[[138 129 118 129]
 [124 107 146 133]
 [135 134 117 135]
 [137 135 120 109]
 [116 136 116 128]
 [138 114 130 138]
 [129 132 128 121]
 [147 116 129 111]]
=>
[[147 116 129 111]
 [138 129 118 129]
 [124 107 146 133]
 [135 134 117 135]
 [137 135 120 109]
 [116 136 116 128]
 [138 114 130 138]
 [129 132 128 121]]

[[112 149 135 129 115 127 112]
 [123 152 108 129 154 113 135]
 [153 111 150 133 148 111 130]
 [121 112 150 120 114 131 131]
 [142 132 143 144 124 130 117]
 [145 108 139 143 111 109 114]
 [105 110 146 119 103 116 134]]
=>
[[105 110 146 119 103 116 134]
 [112 149 135 129 115 127 112]
 [123 152 108 129 154 113 135]
 [153 111 150 133 148 111 130]
 [121 112 150 120 114 131 131]
 [142 132 143 144 124 130 117]
 [145 108 139 143 111 109 114]]

[[141 126 127]
 [145 127 124]
 [148 125 123]
 [136 126 126]
 [112 128 133]
 [127 125 128]
 [136 125 127]
 [157 127 121]
 [145 126 124]]
=>
[[145 126 124]
 [141 126 127]
 [145 127 124]
 [148 125 123]
 [136 126 126]
 [112 128 133]
 [127 125 128]
 [136 125 127]
 [157 127 121]]

[[127 139 130 107 133]
 [122 136 130 100 141]
 [130 145 124 114 121]
 [127 138 127 106 126]
 [124 137 131 103 137]
 [130 143 125 113 123]
 [130 144 124 113 121]]
=>
[[130 144 124 113 121]
 [127 139 130 107 133]
 [122 136 130 100 141]
 [130 145 124 114 121]
 [127 138 127 106 126]
 [124 137 131 103 137]
 [130 143 125 113 123]]

[[138 123 133 123 117 103 125 150 137 139 114 111 111]
 [141 116 130 135 111 135 140 116 126 136 136 131 121]]
=>
[[141 116 130 135 111 135 140 116 126 136 136 131 121]
 [138 123 133 123 117 103 125 150 137 139 114 111 111]]

[[117 112 132 147]
 [115 113 120 116]
 [116 130 111 133]
 [140 124 114 124]
 [132 148 135 110]
 [115 111 111 128]
 [127 134 126 117]
 [140 133 113 116]
 [129 116 112 132]
 [137 127 130 139]
 [114 155 115 100]]
=>
[[114 155 115 100]
 [117 112 132 147]
 [115 113 120 116]
 [116 130 111 133]
 [140 124 114 124]
 [132 148 135 110]
 [115 111 111 128]
 [127 134 126 117]
 [140 133 113 116]
 [129 116 112 132]
 [137 127 130 139]]

[[132 117 127 104 120]
 [139 144 114 138 119]
 [128 129 117 119 121]
 [140 126 129 135 119]]
=>
[[140 126 129 135 119]
 [132 117 127 104 120]
 [139 144 114 138 119]
 [128 129 117 119 121]]

[[145 112 140 124 118 122 121 116 121 123]
 [136 133 132 144 122 112 127 150 129 132]
 [123 133 137 134 137 135 147 135 136 119]]
=>
[[123 133 137 134 137 135 147 135 136 119]
 [145 112 140 124 118 122 121 116 121 123]
 [136 133 132 144 122 112 127 150 129 132]]

[[136 131 128 132 138 133 143 128]
 [130 121 126 122 110 119 135 132]
 [126 128 130 126 138 128 123 122]
 [128 128 128 128 128 128 128 128]
 [131 118 125 120 102 115 135 135]
 [114 119 113 120 138 132 129 118]
 [130 121 126 122 110 119 135 132]
 [128 128 128 128 128 128 128 128]]
=>
[[128 128 128 128 128 128 128 128]
 [136 131 128 132 138 133 143 128]
 [130 121 126 122 110 119 135 132]
 [126 128 130 126 138 128 123 122]
 [128 128 128 128 128 128 128 128]
 [131 118 125 120 102 115 135 135]
 [114 119 113 120 138 132 129 118]
 [130 121 126 122 110 119 135 132]]
---
[[127 127 127]
 [113 129 131]
 [124 150 125]
 [115 131 148]
 [130 128 128]]
=>
[[129 131]
 [150 125]]

[[131 114 148 148 140]
 [114 136 101 109 131]
 [147 135 147 123 113]
 [131 142 106 116 152]]
=>
[[136 101]
 [135 147]]

[[152 157 139 113]
 [139 111 117 132]
 [135 104 108 140]
 [109 134 130 117]]
=>
[[111 117]
 [104 108]]

[[127 136 125 140 122]
 [141 135 114 122 120]
 [110 129 130 126 106]
 [120 129 130 122 113]
 [144 138 121 133 125]]
=>
[[135 114]
 [129 130]]

[[151 129 140 128]
 [127 133 122 137]
 [121 123 139 139]
 [120 137 144 142]]
=>
[[133 122]
 [123 139]]

[[124 120 120 132 126]
 [118 118 105 124 113]
 [123 116 120 137 129]
 [124 118 121 136 129]]
=>
[[118 105]
 [116 120]]

[[133 111 119 150]
 [137 111 118 147]
 [140 109 117 145]
 [145 110 116 138]
 [110 117 134 150]]
=>
[[111 118]
 [109 117]]
---
[[123 121 139 112 107 107]
 [150 109 127 135 113 140]
 [147 123 133 146  99 132]
 [119 150 133 141 121 120]
 [125 109 128 102 134 122]
 [114 140 126 124 144 124]
 [131 127 135 130 110 121]
 [115 124 122 108 154 127]
 [120 132 124 123 143 128]
 [120 113 125 101 146 125]
 [128 115 133 112 118 118]
 [144 110 118 130 138 148]]
=>
[[107 123 121 139 112 107]
 [140 150 109 127 135 113]
 [132 147 123 133 146  99]
 [120 119 150 133 141 121]
 [122 125 109 128 102 134]
 [124 114 140 126 124 144]
 [121 131 127 135 130 110]
 [127 115 124 122 108 154]
 [128 120 132 124 123 143]
 [125 120 113 125 101 146]
 [118 128 115 133 112 118]
 [148 144 110 118 130 138]]

[[139 105 142 133 113 120 146]
 [130 135 127 131 111 151 114]
 [132 110 118 118 119 100 149]]
=>
[[146 139 105 142 133 113 120]
 [114 130 135 127 131 111 151]
 [149 132 110 118 118 119 100]]

[[123 143 140 128 137 127 120 119 127 146 108 135 120 123]
 [123 131 124 137 148 124 136 138 126 134 105 132 114 132]
 [124 129 135 126 114 128 121 118 134 123 128 144 136 134]]
=>
[[123 123 143 140 128 137 127 120 119 127 146 108 135 120]
 [132 123 131 124 137 148 124 136 138 126 134 105 132 114]
 [134 124 129 135 126 114 128 121 118 134 123 128 144 136]]

[[108 113 112 107 106 113 117 116 111 109 107 105 106]
 [144 137 132 131 134 133 126 118 118 129 140 143 133]
 [135 129 128 129 127 127 135 147 151 140 125 120 124]
 [124 129 136 140 139 133 128 125 122 117 115 119 128]]
=>
[[106 108 113 112 107 106 113 117 116 111 109 107 105]
 [133 144 137 132 131 134 133 126 118 118 129 140 143]
 [124 135 129 128 129 127 127 135 147 151 140 125 120]
 [128 124 129 136 140 139 133 128 125 122 117 115 119]]

[[133 117 140 125 128 143 131 134 126 134]
 [114 122 133 128 125 129 153 134 126 143]
 [128 129 123 126 124 134 132 151 139 123]]
=>
[[134 133 117 140 125 128 143 131 134 126]
 [143 114 122 133 128 125 129 153 134 126]
 [123 128 129 123 126 124 134 132 151 139]]

[[153 117]
 [136 115]
 [141 148]
 [129 125]
 [130 138]
 [105 141]
 [137 139]
 [132 147]
 [147 113]
 [120 120]
 [115 122]
 [144 120]]
=>
[[117 153]
 [115 136]
 [148 141]
 [125 129]
 [138 130]
 [141 105]
 [139 137]
 [147 132]
 [113 147]
 [120 120]
 [122 115]
 [120 144]]
